Every row comes from one small tree of marks. Brackets hold a mark, then the marks that hang from it, in alphabetical order. Every link used is in the known rows. Which tree was each row made from?
Each row is shifted at random along 8 fixed directions that mean nothing.
Known rows
(gapomi (retu (doso kofufeb momi rilo))): [ 136  162   12  276  -10  104   72   83 -123 -138  116 -136 -187 -180
  294  117   47  195  132  123 -110   -7  -20  -64 -388   92  -90  -37
  107  -24   59  -62  203 -106  147   11  -37   19   -1  -95    8  108
   96   64   -4  183    8  -72  230  -70 -159  -63  -15  275   74   68
 -375   77  158   67 -139]
(doso (momi (rilo retu) (vovo bedav (vefize (tikup bapok))))): [ 153  107  -34  170 -146   67  -22  139  -44   -3 -122  119  109 -282
  143 -132  134 -101  155  -70  132  -16  112  -73  -61  327   40  -11
  -55 -104  -36 -258  -21 -288  208  -96  216 -153  -29   63   39  -56
  170  -67    8  -37  117   42  287  127  -12  -90   11  218    8   43
 -230 -121  -37   -9   63]
(tikup (bapok kofufeb momi) (bedav vovo)): [ 250  163 -452  -90 -188  -71  -29  102  -67   -7 -122   68  361  -57
 -105  182  -20  140  187   73  124  -47  173 -308   10  -86   17  -39
 -246  235 -229 -200 -243 -285  421    2  193   60  -70 -114   78  -92
    5 -343  -89   43  225 -225  358  116  -51   15   82   87  -98  -20
   90   67   81   62   96]
(vovo (momi rilo) (vefize (bedav gapomi) tikup)): [ 214  -66 -115   98 -113  155  200   25  -19  -38 -130  -23  117 -181
  119   29  118 -169   -2   11  176  -55  130 -269    3   69 -219   31
  182  197 -141   97  -88  199   62  -19   64   31   38 -169 -229   -2
  111 -240 -140   40  155   64  440   52 -223  -88   96  181  237  -30
 -163  101  138 -133  113]
(rilo (bedav momi vefize) retu): [  13 -164  -26   -1  -35   69  172 -108   39 -138  -66 -134   99 -263
  -69 -173  101   36  108  -81  219  146  -28 -297  125  357    4  223
   99   45  -92  -53   49   52   96  -11   30  -74 -150 -386  -48  -75
  133  176 -110 -182  195  119  398 -228  -91  217   -3  240 -104  128
   23   71  169 -130 -131]
(tikup bapok bedav retu): [ 200  310 -308 -310  -78  -59  -98  214  -85  -35   37  200  117  132
  -11  193  -70   96  -21  240  -38 -230   34 -252 -344  -50   92 -104
  -41   14 -111  -47 -232 -343  212 -176  122  131  -43  161  182  -20
  -45  -83   57  241  -15 -161  323  238   94  -86  193  252   47   11
 -227  148  -82  310   -4]
(gapomi (retu (doso kofufeb (momi (vefize bedav vovo))))): [ 324  -14 -167  -11 -174   95   64  -77 -108 -190   21 -277 -206 -130
  150  322   13   96   99  137  117  159  163  -57 -146  -27  -75 -111
   57  152 -252 -197  -98   13  335  -26  -66   23   17  -67 -158  198
  -24 -117 -188   94   95   -6  297  -24 -175  -50  266  186   33   25
 -106  -93  280  129  -95]
(bedav (momi rilo vovo)): [  26 -107 -119  132  -36  147   79   -9   35 -369 -150  -27 -143 -245
  182  -77  167  207  111  147   -1  237   -4 -111 -180  205  -90   43
   55  111 -156  -85   75    8  231  168  -24   29  -62 -160   84  -38
  117  -92  -99  -43   35  -13  294  -38 -193 -131  223  154   36  -13
 -121  187   91 -196    8]
(vovo (bedav momi) (vefize tikup)): [ 194  -33   56 -185 -175  173   40  100   92 -273  178   -3 -148  -75
  -53   13   -4   35   97   39  185  -48   19 -222 -121  128   35  146
  113 -141   34 -120  -81   78  134 -197  -10  -60 -131 -161  143   90
   78   24  -55   92  121  324  480  139  -63  293   11  374  169   -4
 -174  -44  119  -12  -78]
(retu (doso bedav kofufeb (vefize (tikup bapok) (vovo momi)))): [ 244  136 -126  281 -289  -42   -7  103  -58  -27 -248 -295    9 -336
  183   70   45 -106  203  -71  111   19  238   35  197   -2    5   44
 -130    4  -22 -317 -104  -80  370 -111   97 -149  -16 -171 -276  135
  215 -151 -220   48  194   59  303   32  -25   93   -5  196 -130  -49
 -140 -140  116   -1   81]
(bapok (kofufeb (bedav gapomi vefize) (doso (rilo retu))) momi): [ 301  -75 -345 -100  -42  -99  -81   85 -227   84  109    3  206 -302
   33  281  -43  105  123  -67  358   92  252 -298 -183  203   -9   20
  -25  -26  167  -48 -266 -268  266  -18  162 -101 -241  -26   98  105
   36 -160   30  121  219 -231  284  151  -20 -152  149  107 -116   44
   16  -82   92  284  -90]
(gapomi (retu (doso (kofufeb (tikup bapok)) (momi rilo vovo)))): [  52  -78 -100   14  -92  -49  -36   41  -86 -377   62 -185 -341 -390
  166  -29  186  113  340  -71   75  255  131  134  -55  108 -142   44
  -28  -76  -93 -207  -32   29  419  195   -5  -27  -34   11  -80  196
   92 -140 -139   47   97   62  108   23 -102 -118  165  238 -157  -37
 -196 -231  127   19  111]
(momi (rilo (bedav gapomi (vefize (tikup bapok retu)))) vovo): [ 342   93 -157 -110  -62 -175  -53  225 -203  298 -214  153  465 -344
 -137    9 -123 -308  -45 -228  177 -165  403 -117  180  190    0   15
  -91   30   -2  205 -420 -324  191 -238  322 -134 -186   87  -42  -50
  197 -213  144   53  335  -86  120  122   41 -254  197   76 -105 -112
   10   -3 -107  229  215]
(kofufeb vefize (vovo (bedav gapomi) (momi rilo))): [-139  -23  -44  192 -296  272   81  -92  182 -133  -57  116  -70 -244
  -29 -150  154   40  -25  -61  179   83 -113 -230   99  376  -85  301
  332 -125  -19 -184   35   46   32   26  -74   49 -135 -337  145 -181
  175   45 -177  -67  280  177  703  138   50  172 -262  427  126  115
 -215   -9  201 -231 -145]
(momi (rilo retu) (vefize bedav (tikup bapok)) vovo): [ 135 -156 -229  -80   -5  -59   82   58  -44 -129 -207    6   -6 -243
  221 -140   78  -56  110  119   94  166  226    8  -26  233  -18   39
  -45  -18 -300 -145 -179 -194  241   -6   68  -17   24   75 -124  -74
   85 -127  -52  -64  100   67  138 -128  -91 -312  343   96   11  -73
  -87  -87  -79   31  130]
(momi (rilo retu) (vefize (tikup bapok)) vovo): [ 230  -37 -185 -151   -1  -99  -54  132 -103   34 -129   69  168 -271
  207  -20  -81  -56   52  -68  135   53  235  -45 -135  261   55  -85
  -43  -46  -99   45  -98 -242  252  -16  273   59   -6  138  -76 -102
   38 -227   29   82  182 -102   69  170   47 -415  403  168  -16  -57
  -88 -116  -93  226  194]
(vovo bedav momi vefize): [ 142   98  -90  -75 -210  246   69    5   -7  -56   19   31   27    4
  -60   92 -138    8 -135   15    6 -239  -99 -318  -26  158  149  218
  226  -82  -44 -113  -40  -53  -43 -200   -4   38  -90 -296  217  -36
   47   32 -176  144  255  217  671  139  125  334 -185  428  235  119
 -210  -26  184   51 -145]
(gapomi (retu (doso bedav momi))): [ -69   52  -32   90 -116   63 -156 -198    7  -18   47 -297  -41 -264
   27   65  303   58   51 -193  314  178   53 -237  -86  262   89 -134
  -59  271  -29 -345  244   32  129  198  258   91 -179  -99 -182   24
  112  -93 -256  -29  108 -278  278  305    2   44   87  240 -243   93
   60 -134  269  138  -17]
(tikup (bapok (kofufeb (doso momi))) (bedav gapomi) retu): [   2  -80 -501 -276 -205   13  213 -148   79 -340  -33   -2 -162   53
  104  168  164  171  176  259  220  131  -81 -274  -88   59  -53  240
   58  156 -314 -134 -272   -2  261   81 -231  114  -13  -29  -56   50
  -45  -67 -157  264 -111   96  508   40    1  115  236  266   38   56
 -108  -67   80   81 -142]
(vovo bedav (momi rilo) vefize): [  98 -123  -31  -98  -62  145  162   12    8 -218   48  -20 -141  -94
  161   58   48   35  -39    6  106  -83   -6 -261  -95  175   11  286
  239  -91   33    1  -32   86   25   13   12    3  -48 -143   49   76
  -12   -2 -277  123  180  222  434   55   86  144   33  360  243   54
 -202  -70   48   31   74]
(momi (rilo (bedav gapomi vefize vovo))): [ 143 -370  -95 -122  -12  -90  101   70   -4 -161  -26  -24  -29 -205
   54  -95  163  108   26   12  256  225  305 -140  144  286  -39  353
    7  -69  -15   90 -298  -86  275  137   81  -68 -334 -131   67   87
   90   -1    0  -58  192   43  153 -206  -40  -67  222   85 -117  -56
   91   25   -4    9  172]
(momi (vefize tikup) vovo): [ 135 -270  -84  -92  -10  -42   32  201   39 -242  -73   74 -245 -164
  378 -105   76  167   72  132  229  234  189   -5 -233  186   80  108
   27  -77   25 -121    7 -173  260   80   60  -60    0   43   44  -44
   23  -94   18   34   -2   63  135  -86  -68 -168  364  144   40  -27
 -111  -77 -148   51   91]
(momi (rilo (bedav vovo))): [  72  -43 -198 -315  -97   27   27 -150   14 -159   64 -120   83  -53
 -217    3 -125   51 -103    5  -96  -47   88 -189  121  206  106  259
   22 -126 -272  -46 -184  -39  120  -35   19  242 -265 -297  161  -45
   67   31  -68   69  283  195  317   13   37   49  152  286  -42  -80
   -7   -2  216   55  -31]
(vovo (bedav gapomi momi)): [ 229  -46 -267  105  -91  242  169  165   23  -28 -132  145   37   44
  158  146   22  144  -96  301   86   27   77 -400 -238  135    0  127
  156  165 -190    3  -82 -268    6  -30 -102  -13 -103  -89  234  -80
   75  -12  -34  203   -1  -60  543  -61 -160   83  193  106  313  -35
 -175  270    7  -14 -124]
(retu (doso kofufeb (momi (vovo bedav vefize)) rilo)): [ 373 -129 -268  -28  -86   59    2   56 -208   48  -51 -140 -118 -217
  228  324 -152   -2  -45 -121   90   14  344   31  -54  129   48  183
  -10  -88   59  -68 -268 -205  207   26  104 -131 -168   29  -27  300
   90 -155 -254  307  197   48  195  132   56   18  278  130   38  -62
   47 -372   23  377   83]
(rilo (bedav momi vovo) (retu doso)): [ 335 -154 -124 -106  -48  -29  207  160 -156 -126   35  -91  175 -202
   36   70 -106   54  -11   24  100  -10  212 -276   19   89   14  275
   84  -33 -101  105 -155  -86   73  -13  -73 -137  -19 -254   20   37
  -44  112  -90   71  164   76  203 -439 -184   73  228  186    1    4
  -57   67   49   90   19]
(vefize (vovo (bedav momi))): [ 225  106   85 -146 -113   96 -191  187   72  -79  160  -30   39 -229
   68  201  133   56    7 -194  399  103  186 -247 -280  185   27 -136
    9   64  253 -146   38  -16  275   30  320  -49 -171   82   15   94
  -12 -118 -138   26   89 -167  209  441  -14   86  335  183  -13  -83
   57   -3   24  181  118]
(bapok kofufeb (momi rilo vefize (vovo bedav))): [ 133  -52 -296  206  -33   27   76   43  -59  -44 -242  121   86 -226
  169   69   63  183  137   86  151  150  137 -181  -76  191   33   20
  -78  185 -113 -281    0 -407  280   53  155  -72  -53  -45  185 -136
   74 -232 -150  -48  240 -143  330   23   -9 -142   78  110   48   34
  -30   -2   10  -52   20]
(kofufeb (vefize tikup) (vovo (bedav gapomi (momi rilo)))): [ 248 -149 -393  -47 -283  109  -96 -160   24  155 -220   39  270 -352
 -366   81 -140 -247  -44 -260  161   35  409 -181  435  299   47  234
    4  -72 -259 -237 -459 -202  159  -71   19  -71 -372 -242  115  -12
  264 -249  -79   39  432  152  505  161  -16  168   32   -5   -8 -115
  139 -258  225   56  -47]
(retu (doso (rilo (bedav vovo)) vefize)): [ 347   57 -255  -81 -178  -16  -17   38 -198  -40  -17 -168  116  -80
   76  258 -131   94  -85  176  -99  -81  199 -148 -149 -150  -77    4
    7   14 -191  137 -229  -74  248  -64  127  235 -105 -238  -21  105
   74 -124  -12  150  208 -103  295   57 -118 -261  225  275  -45  -59
 -121  156  205  159   17]
(vovo (bedav (gapomi retu)) momi (vefize tikup)): [ 200 -231 -192    2 -223  229  193   19  -30  -79 -110   27  -91  -27
  166   72   89   27  -19  166  290   45  126 -378  -55  193   22  141
  183   93 -260 -155 -152  -90  116   -5 -109  -44  -52  -51   32   17
   18 -100 -118  126   12  102  580 -107 -182  139   97  127  215   40
 -183    4   86 -104  -41]
(bapok (kofufeb doso tikup (vefize (bedav gapomi vovo))) momi): [ 270  -82 -308  134 -305  -14  149  149  -88   39  -82   95  312 -312
   59  144  -17  -69   35  -51  378   59  146 -348   81  -12 -200  182
  152  111  -49   27 -153   42   86  -97  -59 -121  111 -340 -113 -171
   71 -306  -59  -27  299   15  525 -140 -201  -49  -91  232   79    7
  -48   18   94  -93  -63]
(bapok (kofufeb doso) momi): [  47  -34 -228  345  -38 -103  150   94  -84 -184 -156   -7  130 -401
  139  -67  169  144  276  -55   94   83   34 -189   72   12  -16  215
  -16  117   97 -326   71 -157  244  117  -22 -291   93 -342   44  -58
   33 -135  -78 -150  146  -44  283 -379 -133  130 -250   82  -81  110
 -104   41   62 -169  -16]
(vovo momi (vefize (tikup bapok (bedav (gapomi retu))))): [ 102  -68 -274 -240 -252  134  -58  -90   15  -44  -43  -10   67  -68
  -90   57  173  -32  103  -28  399   79  144 -316   64  255    0  -26
  -57  147 -254 -184 -258    1  294   86  104  116 -219   26 -124   66
   31 -255 -143   93  138  -26  512  356  -22  133  136  163  -48   23
   77 -167  138   32   77]
(kofufeb doso (tikup bedav) vefize): [ 117 -177 -410 -109 -197 -126  -90    4  -87 -221  -95    2  -40 -308
 -101  -34   63 -136   75  -85  100   46  233  -58  246 -115  -92  371
  114 -124  -72 -271 -377   59  245    4 -162  -89 -109 -386  -37   73
   94 -186  -36  -89  229  271  406 -231  -55  133 -176  137 -186   47
  -71 -213   94    2  -20]
(momi (vefize (tikup bedav)) vovo): [ 219  -16 -209 -241 -104   52  -45   83    6   12  -76   80   94  -93
   31   15 -163  -97 -120   -1  195  -42  189 -122  -79  102   23   68
   65   51  -86   39 -135  -51   86 -159   75  126  -75 -161  -71 -178
   72 -181  -23  128  240  152  311  115    4  -74  218  279   88  -44
  -10  -98   -7  140   24]
(bedav gapomi (vovo (vefize tikup))): [ 208   23   31  371 -205  100  104  330   -7   28 -118  241  166 -142
  217 -172   80   82    6  120  214    4   77 -205 -114  228  -42   64
   45  -11   84   34   44 -192  137 -130   77 -170   -3 -190   96 -170
  130 -108  213  -28   41  -60  388 -188 -197  -89 -150  196   71   41
 -239  249  -42 -185    1]
(rilo (bedav gapomi vefize)): [ 154 -246 -332 -110  -71   48  190  -54   -7   31 -178  -38  117  -49
  -42   24  -34   39  -89   73  148   83  160 -311  130  136   10  268
  108  148 -265  104 -236  -77   96   20    4   91 -192 -298   10  -66
   93  -44  -66   42  203   14  444 -140  -47   45  181  101   43   -2
   67   94  116   13  -42]
(doso (kofufeb bedav (tikup bapok) (vovo momi vefize))): [ 236  150 -213   -9 -258   12  -46  278 -158  -23   45  109   -8 -152
   68  161 -149  -66   93  -19  105 -159   18 -188 -114    7  -58  157
  116 -322   67  -28 -111  -97  168 -235   61 -126   92 -155  116   19
   63  -91  -58  166  272  221  534  116  -15   19  -70  404   75   30
 -342 -101  -25  111  -81]
(kofufeb bedav (vefize (tikup bapok (retu doso))) vovo): [  59   86 -171 -160 -303  -35   41   69   48  -42   53   71   44 -186
  -11   49 -125  -93    7  -87  304  -72    5 -229 -138   35  -30  130
  140 -141  -91   32  -78   94    9 -202  -39   76  224 -148 -220 -153
   -3 -128 -200  115  198   91  466  161   50  -81  100  461    4   13
 -207 -106    1  153  -97]
(kofufeb tikup (vefize (bedav momi))): [ 161   70  -60  -86 -191  156   34   87   72 -169  102   12   -8 -110
   47  114   25  -27    5   85  182    8  -82 -332 -306  -44 -218  -64
  270   78  -94  101  107  286   11 -147   19  170  102 -245 -100 -107
   95 -122  -82   17  145   80  568  236 -194  -39  115  417  209   10
 -233  168  157  -61 -142]
(vefize (bedav gapomi (momi (rilo retu) vovo)) tikup): [ 378 -138 -356    2  -53   60   12   78 -137  -30 -232   -5  171 -287
   38   65   58  -77   63  116   89  173  409 -130  -12  157 -129 -148
  -44  208 -338 -139 -335 -222  309   42   65  -81 -151   75   10   39
  156 -245   55   15   19 -144  189  -83 -384 -288  452 -147   21 -145
  -14  118   99  -24   83]
(bapok (kofufeb (bedav (gapomi retu)) doso (vovo vefize)) momi): [ 166 -263 -481  -75 -260   91  159  -96 -154   12   21   43  111 -176
   29  318  -90  163   -3   48  481  172   43 -514  -87  242   28  219
   87   10 -202  -40 -176 -112   40   21 -149 -115   16 -192   44  -87
 -133 -182 -202  174  236   20  576  -81  -75  -28  105  235  108   73
   41 -160   78   61 -208]
(bedav gapomi (momi rilo) (vefize (tikup retu)) vovo): [ 216 -306  -72  -80 -133  -20   91   22   25 -258 -119   36  -54 -236
  -14  -86   60   71  141   65  251  195  304  -97  160  404   62  224
  -90  -87 -101  -46 -371 -185  328  -29  -85 -202 -324  -45  121  133
  213  -66   74   15   58  103  240 -202 -115   70  198   -5  -94  -44
  -11   13   67  -17   26]

Write each row's tree
[  87 -217 -114   51    6  122  178   62   10 -140  -41   59 -107 -108
  257   13  230  100  -15  135  199  115   89 -247 -111  317  -51  190
  123   16  -15  -27  -62  -58   40  155   14  -79 -106    5   19   93
   25  -32 -189   69   72    9  366   -1  -30    8  149  157  232   20
  -99   -2  -32  -16   82]
(vovo (momi rilo) (vefize (bedav gapomi)))
[ 257   82  -84 -102  -52 -129  -60  228  -62   23   -5   64   31  -81
  340  129    1   81    9  132  187  -63  106 -209 -430   56   71 -211
   11    5  105    4   54 -239  211 -108  262    2   77  176  -40   -6
   -7 -136   81  195 -117 -233  145  162  -20 -262  320  234   66   -7
 -269  127 -101  242   54]
(doso (vefize (tikup retu)))
[  86   70 -183 -255 -144   37  -64  -19   82  -61  -19   36  204 -110
  -52  -69   -6  -72   47  -57  146  -44  170 -202   62  419  127   98
 -118 -127 -187 -219 -148 -169  174    4   85  170 -209  -28  -32  -93
   97  -69 -103  101  184   56  302  211   66   76  184  199  -48  -42
  -35 -141   37   91   66]
(vefize (tikup bapok (bedav (vovo (momi (rilo retu))))))
[ 201  -84 -224  144  -45  -89  -72   85 -149   41  -23  -52  -65 -277
   99   98  -52  163   63  -34   49  112  219  -54  -26  222  112  106
  -19 -109   33 -286  -76 -354  232   45    0 -166 -164  -34  113  142
  -11  -77  -62   95  175 -174  190 -138   61   31  -69  104 -125   65
  -38 -164   48  204  -66]
(gapomi (retu (doso (kofufeb vefize))))
[ 185  106  -73  273  -97  146   35  196   44 -180 -132   81   13 -144
  127    9  157  145   68  247   11  122  103 -176 -203  151   28  -27
  -66   56 -101 -343   21 -281  179  -59  -56 -185  -50 -112  163  -21
  115   36   14 -128  -20  -51  353 -186 -241  104   72   -8  104  -18
 -162  249    7 -165 -134]
(vefize (bedav momi) vovo)
[  12 -166 -178  114 -170   43  -14 -149 -126  -59  -81 -259 -148 -339
  214   67  289  118  150  -25  267  308  113 -127   20  299 -192   27
   78  -14  -46 -181  -65  -40  448  234  167  -27 -224  -59 -108  165
  135   -7 -111  -19   92  -56  322   46 -195 -112  158  175 -218   21
  -24  -56  193  -74    9]
(doso (kofufeb (vovo momi)) (rilo (bedav (gapomi retu))) vefize)
[-216 -140  -87  248  -29  -37  266    7  108 -267 -305  121 -152 -241
  287 -353  278  107  196  162  186  290   15   12   23  443   33  240
 -124  -18 -245 -250   98 -273  123   93 -115  -42   84  -21 -140 -158
  147   71 -163 -152   41   96  249 -230  -17 -136  127  198 -102   27
 -151  -33 -183 -212  -19]
(momi (rilo bedav) (vefize (tikup bapok (retu doso))) vovo)
[  40  121 -187   76  -59  122   96  114   82 -141 -124   90  110  -60
   92  -32  157   66   92  161   93    6  -50 -311 -173   91  -88  100
    3  177 -135   -4   33  -42   75   10  -15   35   -3 -183  -54 -128
   81  -45 -117   33   84   -4  440    8  -88  110   54  215  115   10
 -101  200  -45  -80  -13]
(tikup bapok (bedav momi))
[ 299   62  -95  119 -133   77  -79  233  -87  -96  -87   92   49 -248
   85   76   53   33   -2  132   37   40  122 -145 -213   19  -90  -54
  104   48    8 -101  -89 -135  168 -122   76 -164  -40  -81  158  -12
  114  -98   39  -61  157  -53  372   14 -183  -90   64  191   77   22
 -124  173   22  -16  -52]
(kofufeb (vefize (bedav (momi vovo))))
[ 143  181   59 -267 -156   44   52   49   12  -41   33   -7   70  -98
  124   84  -51 -113   30  -31  190 -117    0 -171 -313  163  -24  -82
   52  -35  -41  226  -12   42  113 -226  224  214   25   48 -197  -86
  210   -7   12  152  116   97  322  436  -16 -180  391  408   51  -23
 -208   12   -3  163  -26]
(doso (momi vovo) (rilo (bedav (vefize (tikup bapok retu)))))
[ 253  -83  -46   18 -305   48   95  208 -148 -193   39   37  -56 -136
   54  110   50   80   23  111  366   57  106 -240  -51  112  -52  115
   67  -13   12  106 -213   -8  165 -160  -41 -191  -75 -111   55  106
  124  -59  -35  112   34   59  454  -91 -140    4   58  338  -67   57
 -188   51   74   56  -32]
(kofufeb (tikup (retu (doso (bedav gapomi momi (vovo vefize))))))
[ 283  -79 -192  -17  -20   13   27  128 -201  -37  -18  -26  139 -189
  -52  114  142   59   52  100  117   56  226 -346  -64   51  -74    7
   54  174 -140  -24 -202 -211  240   47   75 -142 -204  -42  176   94
   24  -15  112   13   97 -104  280 -189 -279  -13  179   14  -32  -14
  -68  203  101    6   16]
(rilo (bedav (gapomi retu) momi))
[ 234   81 -141  -96 -203   76 -107   62   -6  -91   17  -47   26  -99
  -66  137  -89   57  -45   36  160   12  104 -218 -182    3   20  -26
   62   21  -58  -58 -124   11  235 -186   89   99 -107 -262   44  -31
   51 -132  -33  -21  190  -38  429  139  -39  -44  114  226  -43   10
 -102  140  181   59 -115]
(kofufeb (bedav (vefize vovo)))
[ 255   12 -156 -338  -76 -107 -116   20 -176 -304  255 -140  -54 -307
  -13  160  -24  -84  136 -144  -22  -81  122  -79 -131  -86  -86   31
  212 -193   47  -32 -151  155  261   11   69   79  -32 -142   33  170
   20 -103   68  138  122  144  179  120  -83 -145  186  321  -39   35
 -344 -157  255  235   34]
(kofufeb (doso (momi (rilo retu))) tikup)
[ 311   -9 -112  173 -164  -48   27  123 -226  -84 -138 -247  -31 -321
  189   71   -3  -64  -11   16  -29  -92  175  -20   32 -222  -46  157
  129   85   32   19 -117    3  121 -104   71 -198   31 -327  -79   65
  162  -51 -115   79  216  119  249 -257  -56  -58  -19  336    6   60
 -225  -42  151  111   77]
(retu (doso bedav (momi vovo) vefize))
[ 317  -78 -199 -341 -199  174   25  -26 -151  -73   63   25   67 -132
 -285  102 -304  -53  -57   52   39 -132  232 -166  112  141  102  128
  147 -105 -297  -35 -433 -233  121 -272 -114   39 -254 -136  328  -63
  115  -97   28  191  411  358  470   36    3   55   65  304  236  -59
 -165 -172  272   91  -65]
(bapok (momi rilo (vefize tikup) (vovo (bedav (gapomi retu)))))
[ 243  -51 -265  -94 -150   74   93 -199  -92  -13 -150 -183  160 -142
  -43  125 -116  -25    8  -21  -12   23  198 -173   63  179   98   87
   -6  -35 -317 -138 -220 -167  256  -61   56  110 -176 -274  -42   27
  182   49  -29  -38  166   78  361  -85  -93   29  251   20  -84   51
  -62  -64  253   58 -153]
(doso momi (rilo (bedav (vefize vovo)) retu))
[ 107 -209 -140   59  -11   -2   50  -60  -85 -171  -30  -83 -177 -193
  146   15   94  176   92   61   87  142  143 -105  -28  223  187  197
    3    1 -113 -268    1 -275  121  141  -83 -121 -109 -138   98  102
    9   29 -106   42  149    7  260 -248   41  140   24  124  -13  144
 -107 -215  127  157  -83]
(gapomi (retu (doso (momi vefize))))
[ 224 -101 -173   72 -231   60  102  214   38 -237 -105  106  -53 -205
  247  123   60  -20  142  208  298  135   83 -294 -281   42 -124  198
   80  -94  -83   79  -90   59   78 -123 -179 -105  142 -185 -118  -71
  106  -99  -20   62  114  147  496  -51 -254 -136  220  224  143  -20
 -228  155 -132  -69 -123]
(kofufeb (bedav momi (vefize (tikup bapok))) doso vovo)
[  27  -23    6  134  -84  176  159 -139   52   60   14 -219   18 -172
  314   96  143   20 -113   17  313   92  -98 -370 -278  250  -56  -15
  172  269 -119   81  360  172 -244   58   31  112  133 -224 -409 -125
    6   -6 -348  103  123 -115  379   43  -24   -6  124  419  240   71
  -73   -2  142   73 -103]
(gapomi (retu (doso momi (vefize bedav))))
[ 100   92 -166 -125  -99  -71  -34   41   47   12   82  104  158 -110
    6  -69 -141   50   96   59  178    9   51 -198 -112  456  146   93
 -127 -223 -136 -128  -18 -321  129 -256  107  113 -137  -52  123 -200
   48  -19   68  104  263   72  305  114  129 -147   71  364  -42  -30
 -152  -83    3  139 -153]
(momi (rilo retu) (vefize (tikup (bapok (kofufeb (bedav vovo))))))
[ 280 -152 -124  -61   35    8   71  150  -89 -254   21   44 -223 -136
  349  171  -32  203   16  178    4   88  174  -13 -339   74   37  101
   94  -51    0   90  -22 -180  123  115    2   34    4   26  112   86
  -14  -75  -82  239  141  -16  143   45   40 -256  387  261  210   33
 -234 -100  -25  248   66]
(retu (doso (momi rilo vefize vovo)))
